Below are the code and all the weights of a small trained network. Each question names an input and a class and asks about switching units off, where a switched-off unit gives its printed mean instead of its output.

import numpy as np


def w(rows, s, z=0):
    codes = np.array(rows[::2]) - 128.0
    scale = np.full(codes.shape[1], s)
    scale[-1] = z or s
    return codes * scale


def f(y):
    return y / 2 * (1 + np.tanh(0.7978845608 * (y + 0.044715 * y**3)))


def log_softmax(a):
    a = a - a.max(-1, keepdims=True)
    return a - np.log(np.exp(a).sum(-1, keepdims=True))


def net(x, mask):
    res = np.array(x, float).reshape(1, 4) / 4 @ E
    y = f(res @ A[0][:, :-1].T + A[0][:, -1])
    res = res + np.where(mask, y, B[0][:, -1]) @ B[0][:, :-1]
    return log_softmax(res[-1] @ U[:, :-1].T + U[:, -1])


A, B = {}, {}
E = w([
[112,124,167,208,158,93,210,69,103],'x0',
[85,65,98,177,53,88,93,108,104],'x1',
[118,187,124,254,102,181,95,152,127],'x2',
[139,112,224,182,166,62,48,139,178],'x3',
],0.0096)
A[0] = w([
[106,175,159,113,249,150,141,199,114,47],'neuron 1',
[87,170,144,204,106,200,121,222,106,33],'neuron 2',
[97,115,223,189,166,129,248,117,155,123],'neuron 3',
[223,185,156,121,233,191,139,114,136,102],'neuron 4',
[119,147,142,57,123,187,51,184,148,2],'neuron 5',
[154,103,242,180,172,50,77,165,225,30],'neuron 6',
[172,160,55,88,106,123,7,211,203,65],'neuron 7',
[194,197,151,233,111,194,103,185,73,34],'neuron 8',
[221,183,194,111,169,196,158,166,170,128],'neuron 9',
[93,121,244,114,143,107,42,100,216,38],'neuron 10',
[102,35,217,10,139,60,172,126,128,61],'neuron 11',
[94,225,139,235,161,200,110,211,151,63],'neuron 12',
[72,98,83,176,94,79,107,80,158,187],'neuron 13',
[3,220,103,180,45,120,108,170,145,92],'neuron 14',
],0.006,0.0023)
B[0] = w([
[123,121,192,114,153,109,96,223,80,168],'neuron 1',
[119,120,124,123,203,124,169,218,202,183],'neuron 2',
[137,185,46,161,98,76,101,79,73,209],'neuron 3',
[185,97,182,167,78,190,85,190,82,200],'neuron 4',
[145,185,69,138,116,69,159,97,114,177],'neuron 5',
[60,150,188,157,82,199,207,52,171,253],'neuron 6',
[125,201,27,225,127,104,98,46,56,226],'neuron 7',
[117,122,132,82,228,115,127,126,230,200],'neuron 8',
[125,127,173,145,64,149,73,128,53,200],'neuron 9',
[76,177,146,112,85,186,200,110,141,216],'neuron 10',
[155,70,122,79,218,62,125,132,181,253],'neuron 11',
[142,94,100,86,175,94,101,176,186,218],'neuron 12',
[190,131,135,145,105,112,1,213,131,196],'neuron 13',
[132,55,140,96,140,140,128,155,170,190],'neuron 14',
],0.007,0.006)
U = w([
[169,54,139,34,235,79,122,215,254,93],'0',
[36,170,111,79,111,204,201,106,187,243],'1',
[195,45,189,153,152,95,30,229,45,230],'2',
[173,220,59,179,177,45,102,86,99,4],'3',
],0.0061,0.0027)

Each question gives the input, the list of numbers given to net, and the class t.
The units are the neurons (one row each of A and B). Each row of codes is followed by its name. A weight is (code - 128) times the scale printed after its matrix; where a second scale follows, it is the last column's (A, B and U).
mask holds one flag per neuron, in row order. A switched-off neuron (its flag False) gives its mean, the last column of its row in B, instead of its output. The means were averaged over made-up inputs and are rounded, as every weight is.
A unit's drop is (log p(t) with every unit on - log p(t) with that unit switched off) / (log p(t) with every unit on - log p(t) with every unit switched off).
The circuit of an input: a set's keep is (log p(t) with only the set's units on - log p(t) with every unit switched off) / (log p(t) with every unit on - log p(t) with every unit switched off). Starting from the 12 units with the biggest drops (on a tie, the unit counted first), units are removed one at a time, each time the one whose removal leaves the highest keep (on an exact tie, the one counted first), for as long as the keep stays at least 0.8.
units of the circuit, in order: the units of the circuit, biggest drop first
unit that matters most: the unit with the biggest drop
top k neurons: the k neurons with the biggest drops, biggest first
drop of u: that unit's drop, to one decimal
input [3,-4,4,-1], class 0: units of the circuit, in order : [neuron 7; neuron 12]
input [-7,6,7,4], class 0: unit that matters most : neuron 14
input [4,1,6,4], class 0: units of the circuit, in order : [neuron 12; neuron 8]
input [-6,1,7,4], class 0: top 3 neurons : [neuron 12; neuron 8; neuron 2]
input [5,-7,7,1], class 0: top 2 neurons : [neuron 8; neuron 12]
input [3,5,2,-3], class 2: units of the circuit, in order : [neuron 6; neuron 13]
input [7,-1,-3,7], class 1: top 3 neurons : [neuron 6; neuron 10; neuron 7]
input [7,-7,8,-3], class 0: units of the circuit, in order : [neuron 8; neuron 12]
input [4,-8,4,5], class 2: top 3 neurons : [neuron 4; neuron 9; neuron 1]
input [5,8,-5,-6], class 2: units of the circuit, in order : [neuron 13; neuron 6]
input [-7,-4,-3,-2], class 3: units of the circuit, in order : [neuron 7; neuron 5]
input [1,-8,-5,-6], class 2: top 2 neurons : [neuron 4; neuron 9]
input [-4,-8,-5,8], class 1: top 3 neurons : [neuron 6; neuron 10; neuron 13]
input [8,3,-6,4], class 3: units of the circuit, in order : [neuron 3]
input [-2,-5,-1,-3], class 2: drop of neuron 8 : 0.1
input [-6,5,4,8], class 1: drop of neuron 10 : 0.2
input [5,-6,8,0], class 0: drop of neuron 12 : 0.3
